Each row has a name. Each piece below is followed by the name of the row it came from, unless a question asks for something else. Each question is about the rows just above it.

[+1.03, +2.66, +0.86, -4.39, -3.06, -0.12, -0.49, +2.12, +9.09, +2.18, +3.80, -9.36, -3.55, +0.72, -1.13] -> K678
[-3.55, +2.19, +2.12, +9.09, -0.49, -1.13, -3.06, -4.39, +1.03, +0.72, +0.86, -0.12, +3.80, -9.36, +2.66] -> K180
[-6.70, +0.21, +2.00, +9.09, +2.25, +0.80, -4.46, -2.29, -1.26, +0.43, +4.13, -1.71, +1.18, -7.01, +3.22] -> K757
[-4.39, -9.36, -0.12, +0.73, +9.09, -0.49, +3.80, +2.66, +2.12, -3.06, +2.18, -1.13, +0.86, +1.03, -3.55] -> K650
[-6.06, +2.15, +1.66, -5.34, +5.09, +3.37, +2.32, -0.87, -3.56, -3.35, +2.53, +9.09, +0.40, +3.38, +3.84] -> K769
Put [-9.36, -4.39, -3.55, -3.06, -1.13, -0.49, -0.12, +0.72, +0.86, +1.03, +2.12, +2.19, +2.66, +3.80, +9.09] back in order: which row is it?
K180
K650 without one entry, shuffled: [+0.73, +0.86, -0.49, +2.18, -9.36, +3.80, +9.09, +1.03, -4.39, +2.12, -3.06, -3.55, -0.12, -1.13]. Gone:
[+2.66]
[+9.09, -0.12, -3.06, -3.55, +2.18, +3.80, -0.49, -1.13, -9.36, -4.39, +0.72, +2.12, +1.03, +2.66, +0.86] is which row reordered?
K678
K769 without one entry, shuffled: [+3.37, +0.40, +5.09, +9.09, +2.15, -3.35, -3.56, -0.87, +3.38, +2.32, +2.53, +3.84, -5.34, +1.66]. Gone:
[-6.06]
Put [-0.12, +0.73, +9.09, -0.49, +3.80, +2.66, +2.12, -3.06, +2.18, -1.13, +0.86, +1.03, -3.55, -4.39, -9.36] back in order: which row is it?
K650
[-3.55, -4.39, +3.80, +2.12, +0.86, +2.19, +1.03, -9.36, +9.09, -0.49, +0.72, -0.12, -3.06, -1.13, +2.66] is which row reordered?
K180
Put [-0.12, +1.03, +0.86, -3.55, +9.09, +0.72, +2.66, -0.49, +2.18, +3.80, -3.06, -4.39, +2.12, -9.36, -1.13] back in order: which row is it?
K678

[-0.13, -0.55, +7.81, -4.38] = K879
[+0.38, +3.23, -0.78, -3.07] = K820
[+7.80, -4.38, -0.13, -0.55] = K713
[+0.38, +3.23, -0.78, +8.14] = K190
[+8.13, +3.23, +0.38, -0.78] = K167
[+5.92, -1.32, +3.99, -2.95] = K946
Put [-0.55, +7.80, -4.38, -0.13] back in order: which row is it?
K713
Which row holds these entries in another order? [-0.78, +0.38, +3.23, +8.13]
K167
Which row holds these entries in another order? [+0.38, +8.14, -0.78, +3.23]
K190

